Below are the code and all the weights of a small trained network. Each question names an input and a target symbol and asks about switching units off, where a switched-off unit gives its printed mean instead of its output.

import numpy as np


def w(rows, s, z=0):
    codes = np.array(rows[::2]) - 128.0
    scale = np.full(codes.shape[1], s)
    scale[-1] = z or s
    return codes * scale


def norm(h):
    return h / np.sqrt((h * h).mean(-1, keepdims=True) + 1e-5)


def f(y):
    return np.maximum(y, 0)


def softmax(a):
    e = np.exp(a - a.max(-1, keepdims=True))
    return e / e.sum(-1, keepdims=True)


def log_softmax(a):
    a = a - a.max(-1, keepdims=True)
    return a - np.log(np.exp(a).sum(-1, keepdims=True))


def net(x, mask):
    ids = ['αδζηθλπστω'.index(c) for c in x.split()]
    T = len(ids)
    res = E[ids] + P[:T]
    u = 0
    for l in range(3):
        q, k, v = (norm(res) @ M[l].T for M in (Q, K, V))
        z = softmax(np.where(np.tri(T) > 0, q @ k.T / 2**0.5, -1e9)) @ v
        res = res + np.where(mask[u], z, O[l][:, -1]) @ O[l][:, :-1]
        u += 1
        y = f(norm(res) @ A[l][:, :-1].T + A[l][:, -1])
        res = res + np.where(mask[u : u + 8], y, B[l][:, -1]) @ B[l][:, :-1]
        u += 8
    return log_softmax(norm(res)[-1] @ U[:, :-1].T + U[:, -1])


Q, K, V, O, A, B = {}, {}, {}, {}, {}, {}
E = w([
[122,252,79],'α',
[149,13,129],'δ',
[105,1,24],'ζ',
[59,177,158],'η',
[47,68,179],'θ',
[222,71,229],'λ',
[71,187,212],'π',
[131,122,130],'σ',
[168,128,189],'τ',
[72,102,14],'ω',
],0.0085)
P = w([
[209,253,173],'0',
[135,208,125],'1',
[154,95,170],'2',
[136,210,128],'3',
[159,90,174],'4',
[132,206,126],'5',
[162,88,175],'6',
[129,211,130],'7',
],0.0062)
Q[0] = w([
[106,2,167],'L0H1',
[252,112,95],'L0H1',
],0.0066)
K[0] = w([
[182,106,254],'L0H1',
[184,122,110],'L0H1',
],0.0097)
V[0] = w([
[133,134,251],'L0H1',
[180,138,133],'L0H1',
],0.0031)
O[0] = w([
[163,253,150,254],'L0H1',
[156,215,181,141],'L0H1',
],0.0031,0.0016)
A[0] = w([
[159,221,123,176],'L0N1',
[45,166,112,99],'L0N2',
[225,222,200,211],'L0N3',
[107,241,106,63],'L0N4',
[33,65,254,177],'L0N5',
[75,148,63,80],'L0N6',
[188,69,71,120],'L0N7',
[96,7,151,3],'L0N8',
],0.0056,0.0024)
B[0] = w([
[72,47,149,198],'L0N1',
[206,82,174,158],'L0N2',
[26,88,84,254],'L0N3',
[37,9,117,181],'L0N4',
[110,255,122,218],'L0N5',
[80,133,146,142],'L0N6',
[141,107,73,153],'L0N7',
[71,144,130,148],'L0N8',
],0.0054,0.0057)
Q[1] = w([
[133,2,123],'L1H1',
[3,101,202],'L1H1',
],0.0051)
K[1] = w([
[157,115,148],'L1H1',
[143,102,252],'L1H1',
],0.0036)
V[1] = w([
[215,72,251],'L1H1',
[123,44,86],'L1H1',
],0.0027)
O[1] = w([
[252,135,125,11],'L1H1',
[140,206,102,99],'L1H1',
],0.0032,0.0011)
A[1] = w([
[167,147,185,48],'L1N1',
[199,60,53,252],'L1N2',
[98,70,106,119],'L1N3',
[107,79,126,136],'L1N4',
[116,54,101,82],'L1N5',
[178,254,91,65],'L1N6',
[153,73,251,112],'L1N7',
[134,127,136,93],'L1N8',
],0.0061,0.0033)
B[1] = w([
[80,83,134,142],'L1N1',
[234,183,153,255],'L1N2',
[199,113,80,225],'L1N3',
[181,141,168,213],'L1N4',
[187,161,100,196],'L1N5',
[178,170,254,141],'L1N6',
[32,179,141,223],'L1N7',
[143,134,131,128],'L1N8',
],0.005,0.0024)
Q[2] = w([
[115,99,111],'L2H1',
[3,173,180],'L2H1',
],0.011)
K[2] = w([
[175,122,157],'L2H1',
[77,5,255],'L2H1',
],0.0094)
V[2] = w([
[109,122,182],'L2H1',
[126,254,134],'L2H1',
],0.0051)
O[2] = w([
[227,254,109,252],'L2H1',
[78,171,104,191],'L2H1',
],0.0053,0.0012)
A[2] = w([
[125,161,112,162],'L2N1',
[126,102,165,77],'L2N2',
[147,129,67,49],'L2N3',
[136,104,174,37],'L2N4',
[90,74,126,99],'L2N5',
[115,73,34,46],'L2N6',
[72,145,126,149],'L2N7',
[157,4,130,2],'L2N8',
],0.013,0.004)
B[2] = w([
[155,66,96,176],'L2N1',
[124,187,86,135],'L2N2',
[22,110,179,152],'L2N3',
[131,174,37,133],'L2N4',
[206,128,83,165],'L2N5',
[80,204,208,197],'L2N6',
[202,71,121,253],'L2N7',
[198,181,2,168],'L2N8',
],0.0076,0.0062)
U = w([
[74,101,53,167],'α',
[227,150,144,3],'δ',
[152,181,82,227],'ζ',
[102,47,123,119],'η',
[53,93,144,136],'θ',
[190,248,159,8],'λ',
[55,156,109,113],'π',
[172,86,130,225],'σ',
[182,102,204,99],'τ',
[90,223,74,120],'ω',
],0.017,0.0054)

Each question gives the input, a string of symbols that net reads in full, and the target symbol t.
The units are the heads (2 rows each of Q, K, V and O) and the neurons (one row each of A and B). Each row of codes is followed by its name. A weight is (code - 128) times the scale printed after its matrix; where a second scale follows, it is the last column's (O, A, B and U).
mask holds one flag per unit, layer by layer, with each layer's heads first. A switched-off unit (its flag False) gives its mean, the last column of its rows in O or B, instead of its output. The means were averaged over made-up inputs and are rounded, as every weight is.
A unit's drop is (log p(t) with every unit on - log p(t) with that unit switched off) / (log p(t) with every unit on - log p(t) with every unit switched off).
The circuit of an input: a set's keep is (log p(t) with only the set's units on - log p(t) with every unit switched off) / (log p(t) with every unit on - log p(t) with every unit switched off). Starting from the 12 units with the biggest drops (on a tie, the unit counted first), units are removed one at a time, each time the one whose removal leaves the highest keep (on an exact tie, the one counted first), for as long as the keep stays at least 0.8.
units of the circuit, in order: the units of the circuit, biggest drop first
most important unit: the unit with the biggest drop
top k neurons: the k neurons with the biggest drops, biggest first
top k neurons in layer l: the k neurons of layer l with the biggest drops, biggest first
drop when u is switched off: that unit's drop, to one decimal
input ω π θ π θ θ ζ θ, target λ: top 2 neurons -> L0N3, L0N5
input α τ η, target τ: most important unit -> L2N7
input ζ τ θ, target τ: top 2 neurons -> L0N3, L2N8
input π λ λ α θ α η, target λ: top 3 neurons in layer 2 -> L2N3, L2N7, L2N6
input ω ζ ω ω, target π: top 3 neurons -> L2N6, L2N3, L0N1
input ζ α π π π η η ζ, target ω: top 2 neurons -> L2N6, L0N5
input δ π π π α σ α, target σ: top 2 neurons -> L2N7, L2N5
input ω θ λ θ τ λ σ ω, target π: top 2 neurons -> L2N6, L2N3
input θ ζ ω π π τ π θ, target λ: top 2 neurons -> L0N5, L0N3
input θ δ π δ, target δ: top 4 neurons in layer 0 -> L0N3, L0N4, L0N1, L0N5
input δ σ ζ ζ ζ τ θ, target τ: top 3 neurons in layer 0 -> L0N3, L0N1, L0N4
input ζ δ η σ ω, target ω: top 3 neurons in layer 2 -> L2N6, L2N8, L2N3
input ω σ ζ δ π ζ τ τ, target σ: drop when L0N3 is switched off -> 0.3
input π ζ π δ δ α δ, target ζ: units of the circuit, in order -> L2N8
input π α δ ω α λ θ τ, target σ: drop when L0N3 is switched off -> 0.2
input θ θ θ α θ θ λ δ, target δ: drop when L1N2 is switched off -> 0.9
input τ σ π θ ζ, target ζ: drop when L2N8 is switched off -> 0.8
